Below are the code and all the weights of a small trained network. Each question names an input and a class and asks about switching units off, where a switched-off unit gives its printed mean instead of its output.

import numpy as np


def w(rows, s, z=0):
    codes = np.array(rows[::2]) - 128.0
    scale = np.full(codes.shape[1], s)
    scale[-1] = z or s
    return codes * scale


def f(y):
    return np.maximum(y, 0)


def log_softmax(a):
    a = a - a.max(-1, keepdims=True)
    return a - np.log(np.exp(a).sum(-1, keepdims=True))


def net(x, mask):
    res = np.array(x, float).reshape(1, 7) / 4 @ E
    y = f(res @ A[0][:, :-1].T + A[0][:, -1])
    res = res + np.where(mask, y, B[0][:, -1]) @ B[0][:, :-1]
    return log_softmax(res[-1] @ U[:, :-1].T + U[:, -1])


A, B = {}, {}
E = w([
[158,60,131,157,104,105,115,137,82,157,126],'x0',
[177,58,82,68,144,139,161,80,141,98,170],'x1',
[145,115,122,128,102,239,79,149,79,191,104],'x2',
[120,248,115,87,117,106,143,128,122,158,139],'x3',
[205,103,160,71,186,102,77,98,58,69,143],'x4',
[119,173,163,158,157,99,62,46,195,179,111],'x5',
[133,106,73,105,52,96,201,74,141,134,92],'x6',
],0.012)
A[0] = w([
[168,53,156,144,132,121,129,126,144,139,104,47],'neuron 1',
[164,101,125,111,114,197,96,162,33,145,93,176],'neuron 2',
[106,153,148,149,101,176,89,169,93,123,83,86],'neuron 3',
[113,94,106,81,152,206,117,180,144,118,152,133],'neuron 4',
[86,184,121,140,108,150,163,206,127,173,101,232],'neuron 5',
[128,72,144,94,167,159,118,193,152,60,179,179],'neuron 6',
[78,153,170,138,93,172,119,119,103,128,124,100],'neuron 7',
[92,87,135,200,91,107,72,85,138,130,104,166],'neuron 8',
[117,71,103,159,95,84,88,68,168,120,124,128],'neuron 9',
[100,115,140,206,64,89,207,163,117,103,121,183],'neuron 10',
[66,111,86,138,90,116,204,116,137,120,103,131],'neuron 11',
[206,75,139,100,133,101,132,131,2,33,181,65],'neuron 12',
[145,108,84,83,67,150,142,189,59,197,71,178],'neuron 13',
[224,106,97,109,161,101,162,150,32,64,188,106],'neuron 14',
[213,169,57,116,150,225,70,123,134,164,166,134],'neuron 15',
[138,44,144,131,166,126,106,121,104,68,97,252],'neuron 16',
[100,205,202,188,203,100,51,155,149,119,148,153],'neuron 17',
[139,221,160,110,128,53,228,81,187,120,153,193],'neuron 18',
[181,129,140,135,106,81,126,94,141,100,170,42],'neuron 19',
[197,18,145,131,164,114,114,83,134,127,97,178],'neuron 20',
[32,166,48,162,11,113,248,145,178,121,130,87],'neuron 21',
],0.0095,0.0032)
B[0] = w([
[158,82,155,183,158,162,110,110,147,157,131,157],'neuron 1',
[160,125,184,140,119,152,157,19,40,143,37,196],'neuron 2',
[93,123,184,186,141,135,168,159,85,152,86,172],'neuron 3',
[119,142,161,186,154,135,240,46,80,94,149,165],'neuron 4',
[43,150,146,191,54,114,154,189,105,124,86,212],'neuron 5',
[120,138,119,165,169,145,196,132,97,63,200,179],'neuron 6',
[112,114,129,195,132,112,143,185,91,134,95,158],'neuron 7',
[112,77,145,189,141,108,92,208,184,166,99,169],'neuron 8',
[137,106,144,177,86,83,118,41,249,112,125,162],'neuron 9',
[175,98,71,128,141,192,91,151,151,148,161,197],'neuron 10',
[147,86,82,111,100,133,160,154,171,59,187,186],'neuron 11',
[192,96,62,135,196,185,52,107,14,127,154,211],'neuron 12',
[182,103,128,113,65,133,135,141,97,159,78,201],'neuron 13',
[158,94,79,73,164,132,88,125,34,80,148,200],'neuron 14',
[123,247,176,132,62,158,210,32,96,161,126,170],'neuron 15',
[150,91,104,172,176,134,101,144,128,116,161,187],'neuron 16',
[64,243,194,111,197,83,24,231,106,238,216,211],'neuron 17',
[48,133,60,6,187,105,66,86,226,66,4,218],'neuron 18',
[167,106,171,92,191,122,164,114,156,93,155,151],'neuron 19',
[235,56,142,174,128,92,95,86,199,153,220,189],'neuron 20',
[144,170,1,118,20,200,119,211,195,75,109,250],'neuron 21',
],0.0071,0.021)
U = w([
[184,156,152,80,91,161,183,26,77,181,145,90],'0',
[128,98,198,145,73,157,146,141,37,177,11,44],'1',
[135,109,34,122,35,153,149,202,148,113,110,148],'2',
[77,186,203,113,172,92,51,192,86,208,126,167],'3',
[182,9,171,200,164,115,103,104,196,146,147,249],'4',
[41,143,181,197,226,169,187,157,90,67,148,144],'5',
[214,39,108,98,192,135,105,107,2,104,167,102],'6',
[112,126,92,18,211,78,122,51,184,79,84,121],'7',
],0.0089,0.0016)

Each question gives the input, the list of numbers given to net, and the class t.
The units are the neurons (one row each of A and B). Each row of codes is followed by its name. A weight is (code - 128) times the scale printed after its matrix; where a second scale follows, it is the last column's (A, B and U).
mask holds one flag per neuron, in row order. A switched-off neuron (its flag False) gives its mean, the last column of its row in B, instead of its output. The means were averaged over made-up inputs and are rounded, as every weight is.
A unit's drop is (log p(t) with every unit on - log p(t) with that unit switched off) / (log p(t) with every unit on - log p(t) with every unit switched off).
The circuit of an input: a set's keep is (log p(t) with only the set's units on - log p(t) with every unit switched off) / (log p(t) with every unit on - log p(t) with every unit switched off). Starting from the 12 units with the biggest drops (on a tie, the unit counted first), units are removed one at a time, each time the one whose removal leaves the highest keep (on an exact tie, the one counted first), for as long as the keep stays at least 0.8.
circuit, biggest first: the units of the circuit, biggest drop first
unit that matters most: the unit with the biggest drop
k most important neurons: the k neurons with the biggest drops, biggest first
drop of u: that unit's drop, to one decimal
input [-4,8,-5,5,3,-8,4], class 6: unit that matters most : neuron 12
input [-8,5,7,-6,-2,-4,-3], class 0: circuit, biggest first : (neuron 15; neuron 2)
input [-4,2,2,-7,-2,0,-5], class 5: circuit, biggest first : (neuron 6; neuron 4)
input [-5,8,7,1,-1,8,-8], class 3: 2 most important neurons : (neuron 17; neuron 21)
input [4,-3,-3,-6,-3,-4,-6], class 5: 2 most important neurons : (neuron 6; neuron 13)
input [3,-4,-3,7,-3,1,-1], class 3: 2 most important neurons : (neuron 17; neuron 13)
input [-7,-4,3,1,8,-3,-6], class 3: 2 most important neurons : (neuron 17; neuron 11)
input [7,0,-4,0,-8,6,-3], class 3: 2 most important neurons : (neuron 17; neuron 13)
input [-4,-6,4,-4,4,-2,-5], class 5: 2 most important neurons : (neuron 6; neuron 4)
input [7,1,4,1,1,2,-3], class 1: 2 most important neurons : (neuron 15; neuron 2)
input [8,-5,8,-6,3,0,0], class 1: 2 most important neurons : (neuron 2; neuron 3)
input [6,1,5,5,-2,0,-8], class 1: 2 most important neurons : (neuron 2; neuron 15)
input [8,-8,5,6,-7,-3,-8], class 1: 4 most important neurons : (neuron 2; neuron 13; neuron 5; neuron 3)
input [-2,-7,7,-1,8,-3,6], class 1: circuit, biggest first : (neuron 2)
input [-6,-7,-4,7,2,-2,1], class 3: 2 most important neurons : (neuron 17; neuron 5)
input [5,4,6,6,-4,5,-2], class 1: drop of neuron 20 : 0.1
input [5,-8,-4,2,4,-2,2], class 3: drop of neuron 20 : 0.1
input [-7,3,-4,8,-1,3,-7], class 3: drop of neuron 17 : 9.7
